Below is a small trained network, with its code and all its weights. Each question gives an input and a class and asks what happens when units are switched off, that is, made to give their printed mean instead of their output.

import numpy as np


def w(rows, s, z=0):
    codes = np.array(rows[::2]) - 128.0
    scale = np.full(codes.shape[1], s)
    scale[-1] = z or s
    return codes * scale


def f(y):
    return y / 2 * (1 + np.tanh(0.7978845608 * (y + 0.044715 * y**3)))


def log_softmax(a):
    a = a - a.max(-1, keepdims=True)
    return a - np.log(np.exp(a).sum(-1, keepdims=True))


def net(x, mask):
    res = np.array(x, float).reshape(1, 4) / 4 @ E
    y = f(res @ A[0][:, :-1].T + A[0][:, -1])
    res = res + np.where(mask, y, B[0][:, -1]) @ B[0][:, :-1]
    return log_softmax(res[-1] @ U[:, :-1].T + U[:, -1])


A, B = {}, {}
E = w([
[105,196,39,219,192],'x0',
[169,125,81,71,174],'x1',
[253,164,112,149,68],'x2',
[190,22,114,172,136],'x3',
],0.0068)
A[0] = w([
[243,170,122,142,60,85],'N1',
[146,73,136,140,94,61],'N2',
[193,78,251,38,132,74],'N3',
[80,148,190,206,148,22],'N4',
[91,88,159,135,255,152],'N5',
[228,158,127,170,168,104],'N6',
[238,69,132,162,132,48],'N7',
[173,118,220,82,118,1],'N8',
[140,109,143,176,56,52],'N9',
[93,221,144,76,125,111],'N10',
[90,183,141,122,91,67],'N11',
[131,31,55,190,85,96],'N12',
[131,109,154,100,50,63],'N13',
[169,225,153,117,70,114],'N14',
[124,145,79,214,161,121],'N15',
[221,185,153,142,90,104],'N16',
[192,49,113,188,153,120],'N17',
[167,44,146,217,188,103],'N18',
[233,167,122,162,75,99],'N19',
[105,191,138,114,112,51],'N20',
[156,112,174,74,75,78],'N21',
[93,155,172,65,62,58],'N22',
[52,157,141,102,125,121],'N23',
],0.01,0.0022)
B[0] = w([
[54,65,179,75,157,237],'N1',
[188,168,133,139,78,147],'N2',
[122,213,105,234,156,254],'N3',
[97,124,96,71,180,163],'N4',
[78,74,207,82,161,214],'N5',
[85,137,168,180,189,194],'N6',
[140,149,206,111,24,205],'N7',
[91,181,91,184,163,182],'N8',
[127,56,95,110,121,152],'N9',
[191,152,92,40,18,206],'N10',
[190,132,94,92,101,156],'N11',
[188,144,104,83,96,184],'N12',
[157,199,112,177,179,171],'N13',
[158,93,177,133,2,200],'N14',
[96,198,124,175,196,213],'N15',
[72,97,233,104,129,209],'N16',
[220,152,148,124,50,199],'N17',
[184,157,41,81,39,195],'N18',
[48,22,152,144,199,226],'N19',
[125,133,62,130,45,151],'N20',
[73,192,87,226,188,193],'N21',
[97,138,75,178,115,188],'N22',
[119,160,212,23,8,193],'N23',
],0.0061,0.0054)
U = w([
[2,25,193,55,139,125],'0',
[146,128,47,56,45,214],'1',
[54,167,49,168,164,6],'2',
],0.0079,0.0015)

Each question gives the input, the list of numbers given to net, and the class t.
The units are the neurons (one row each of A and B). Each row of codes is followed by its name. A weight is (code - 128) times the scale printed after its matrix; where a second scale follows, it is the last column's (A, B and U).
mask holds one flag per neuron, in row order. A switched-off neuron (its flag False) gives its mean, the last column of its row in B, instead of its output. The means were averaged over made-up inputs and are rounded, as every weight is.
A unit's drop is (log p(t) with every unit on - log p(t) with that unit switched off) / (log p(t) with every unit on - log p(t) with every unit switched off).
The circuit of an input: a set's keep is (log p(t) with only the set's units on - log p(t) with every unit switched off) / (log p(t) with every unit on - log p(t) with every unit switched off). Starting from the 12 units with the biggest drops (on a tie, the unit counted first), units are removed one at a time, each time the one whose removal leaves the highest keep (on an exact tie, the one counted first), for as long as the keep stays at least 0.8.
circuit, biggest first: the units of the circuit, biggest drop first
most important unit: the unit with the biggest drop
k most important neurons: the k neurons with the biggest drops, biggest first
drop of u: that unit's drop, to one decimal
input [0,-3,5,5], class 0: circuit, biggest first	N19
input [1,-6,7,4], class 0: 2 most important neurons	N19, N1
input [-8,1,5,2], class 2: circuit, biggest first	N3, N21
input [7,-1,-7,8], class 1: 3 most important neurons	N18, N12, N17
input [-4,1,7,-5], class 0: 2 most important neurons	N1, N16
input [4,-5,-7,-8], class 1: circuit, biggest first	N10, N11
input [-4,-4,6,-4], class 0: 3 most important neurons	N1, N16, N19
input [-7,0,-4,-6], class 2: 2 most important neurons	N3, N21
input [-3,1,4,-2], class 0: 2 most important neurons	N1, N16
input [5,8,-6,-4], class 0: 4 most important neurons	N5, N3, N18, N23
input [7,1,-7,-6], class 0: 2 most important neurons	N5, N23
input [-7,5,5,5], class 2: 3 most important neurons	N3, N21, N8
input [2,-2,3,0], class 0: drop of N8	0.1
input [-8,-2,-7,2], class 2: drop of N3	0.3
input [-4,2,8,-1], class 0: drop of N13	0.0
input [-4,-2,-6,-8], class 1: most important unit	N10
input [-5,-6,-5,-7], class 1: drop of N10	0.2
